[ 99 123 130 137 122 136 104 105 128 131 148 116 148 117 126 112 113 127
 139 144 128 105 122 124 125] = Z
[176 107 161 120 140 100 112 163 116 132 148 116 148  96 155 173 150 154
 164 107 145 171 178 111 175] = Q
[156  70  88 173 196  89 120 147 143 131  36 128 147  96 121 106  53  80
 145 133 128 106  72 112 132] = U
rest: [128 105]
[122 124 125]
which: [175 106 161 120 139 100 110 164 118 131 148 116 148  97 154 175 151 151
 164 108 142 171 178 113 174]
Q
which: [155  71  88 173 194  90 118 147 144 132  36 129 146  96 121 105  54  82
 144 133 130 106  72 110 132]
U
which: [ 99 123 131 138 123 135 105 105 129 131 148 117 148 117 126 112 113 128
 139 144 128 106 122 123 125]
Z
rest: [148  96]
[155 173 150 154 164 107 145 171 178 111 175]
rest: [132 148 116 148]
[ 96 155 173 150 154 164 107 145 171 178 111 175]

[ 45 134  99  89] : N
[101 123 105 122] : P
[ 86  76 124 118] : A
[ 81  91 100  89] : H
[ 81  94  88 121] : M
[101 123 105  93] : X
which: [ 81  94  88 121]
M
rest: [134  99]
[89]

[107 130  86 168 129] -> Naro
[ 79 122  39 150 105] -> tego
[ 63 149 125 151 117] -> zug
[ 95 155  78 146  74] -> Tuvo
[ 81 142  78 132 103] -> gat
[ 63 149 127 151 117] -> gire
[109 135 100 131 105] -> zevar
[ 80 142  78 146  73] -> vobim
[106 104  88 173  78] -> Bis
rest: [ 95 155  78]
[146  74]
rest: [ 80 142  78]
[146  73]
rest: [149 125 151]
[117]

[130  84 129 135 122 120] -> Pom
[117 137 127 137 133 124] -> Keve
[133 163 119 166 124 117] -> zopon
[132 162 117 163 126 120] -> doz
[136 139 116 138 124 118] -> Kimif
[128  53 117 130 125 133] -> tef
[129 101  86 129 140 120] -> Rov
[160 141 164 141 128 139] -> ketiz
[138  77 127 167 129 121] -> Soge
[127 112 147 129 137 130] -> pofa
[114 101 120 161 134 127] -> Neki
[126 141 127  84 125 127] -> loma
which: [137 138 117 136 123 118]
Kimif
rest: [138 124]
[118]
which: [125 142 127  84 126 125]
loma
which: [119 136 126 138 134 124]
Keve

[103 130 131 135 108 119  69 109 139  88 159  98 143 167 134 136 136  73
 158 129 164 155 115 140 156  79 138 119 120 143 135  79  85 129 136 126
  65 123 122 143  96 134 137 144 158 116 115 129 118 134  50  84 137 117
 120] -> Sude
[137 112 110 161  97 117 160 173 131 131 139 136 113 131 105 116 141 124
 129 103 134 166 125 133 128 138 141 100 111 125 126 135 121 101 149 127
 141 118 100 121 141 118 118 134 113 157 116  49 131 157 158 176 105 135
 116] -> dagu
[137 112 110 161  97 117 160 173 131 131 139 136 113 131 105 116 141 124
 129 103 134 166 125 133 128 138 141 100 111 125 126 135 121 101 149 127
 141 118 100 121 141 118 118 121 148 116 119  96 138 112 152 119 146 132
 106] -> nove
[129 137 145 102 141 134 148 146 108 115 111 155 107  97 137 152  86 195
 108 117 100  94 128 124 122 172  89 153  99 117  98 183 166  77 132 135
 166 120 106 130 155 112 118 133 112 140 113  93 145 140 191 182 110 131
 113] -> piti
[110 135 133  99 167 155 117 118 108 111 119 131 161 157 153 163  96 154
 167 145 134 113 124 167 134 150 112 140 106 125 103 151 141 117 129 109
 107 108  68 132 141 108 126 129 150 126 118  64 134 150 137 153 138 147
 102] -> zame
[110 135 133  99 167 155 117 118 108 111 119 131 161 157 153 163  96 154
 167 145 134 113 124 167 134 150 112 140 106 125 103 133 128  96 146 156
 142 135 165 133 120 132  92 141 123 128 113 163 137 130 131 136 114 112
 131] -> rosez
rest: [105 135]
[116]
rest: [167 134 136]
[136  73 158 129 164 155 115 140 156  79 138 119 120 143 135  79  85 129
 136 126  65 123 122 143  96 134 137 144 158 116 115 129 118 134  50  84
 137 117 120]
which: [110 134 133  99 167 154 117 117 107 111 119 130 160 156 152 163  98 154
 167 145 134 112 124 167 135 149 113 140 105 125 102 134 128  95 146 156
 141 134 165 133 120 130  92 141 122 128 114 162 138 130 131 137 114 111
 131]
rosez
rest: [129 150]
[126 118  64 134 150 137 153 138 147 102]
which: [110 136 132  97 168 155 118 116 107 113 119 132 160 157 153 161  97 154
 167 145 134 112 124 167 134 150 111 141 105 125 103 150 142 116 128 110
 107 108  69 132 140 106 124 128 152 128 119  63 136 151 136 152 138 147
 104]
zame

[ 84 115  62 179 123 138  97 167 118 163 120 147 187 117 194  79 176 130
 104 146 156 184 106 119  68 114  38 138] -> Bemem
[130 129 127 128 128 127 126 126 128 126 127 128 127 127 127 128 130 125
 128 130 129 127 133 128 120 127 135 128] -> Navef
[162 120 152 175 133 175  95 172  82  71 144 145 144 144  77 106 122 179
  97 109 137 108  96 182 155  84  84  90] -> loman
[129 108 120 134 120  99 153 128 116 137 119 105 156 154 135 140 100 121
 127 130  73 141  75 132 126 114 139 155] -> rofi
[ 72 141 110 152 135 174 115 111 117 164 131  63 119 106  55 169 137 194
 141 101 173 100  78 118  97 202 140 144] -> nopi
[155 113 107 107 151 174  95 147  77 120 133 131 145 172 138 186 136 104
  85 107  71  65 164  93 104 113 131 172] -> kag
which: [ 84 114  62 180 124 137  97 168 118 163 119 146 186 116 194  80 176 130
 104 147 156 185 105 119  68 113  38 138]
Bemem
rest: [175  95]
[172  82  71 144 145 144 144  77 106 122 179  97 109 137 108  96 182 155
  84  84  90]
which: [ 72 141 110 152 135 174 115 110 117 165 131  63 120 105  55 169 137 194
 141 101 172 100  78 118  97 203 139 144]
nopi
rest: [ 95 172  82]
[ 71 144 145 144 144  77 106 122 179  97 109 137 108  96 182 155  84  84
  90]

[124 164 185 123 118 127 140 126  74 171 113 116 124 110 117 124 151 132
 103  94 117 153 130  81 142 146 101 161 134 129 113 115 155 137 137] : ferob
[124 164 185 123 118 127 140 126  74 171 113 116 124 110 117 124 151 132
 103  94 117 153 130  81 142 146 101 161 134 129 113 115 155 137 150] : fid
[128 156 164 133 141 123 133 145  63 138 112  95 135 108 122 128 149 152
 110  83 105 148 137  83 124 148  96 162 144 105 149 128 139  82 100] : roz
[ 85 100 169 160 131 105 149 126  75  78  98  83 127 159 142 128 182 131
 133  77 140 117 139 120 141 108 129 141 138  92 147 129 137  89 104] : Tik
[ 81 118 194 164 151 107 128 136  92  72 112  87 133 173 170 151 192 139
 127  64 120 119 100 127 138 109 129 150 122  97 115 125 165 115 116] : tagi
[132 159 173 125 117 109 147 146  65 123 118 104 151 126 118 133 153 170
 101  48 117 154 130  81 134 124 127 176 150 133 114 111 175  92 116] : dob
rest: [131 133]
[ 77 140 117 139 120 141 108 129 141 138  92 147 129 137  89 104]
which: [124 165 184 123 117 127 140 125  74 170 112 115 124 108 117 123 150 132
 103  94 116 152 130  80 143 145 100 161 133 129 114 114 155 137 137]
ferob
rest: [151 126 118 133]
[153 170 101  48 117 154 130  81 134 124 127 176 150 133 114 111 175  92
 116]

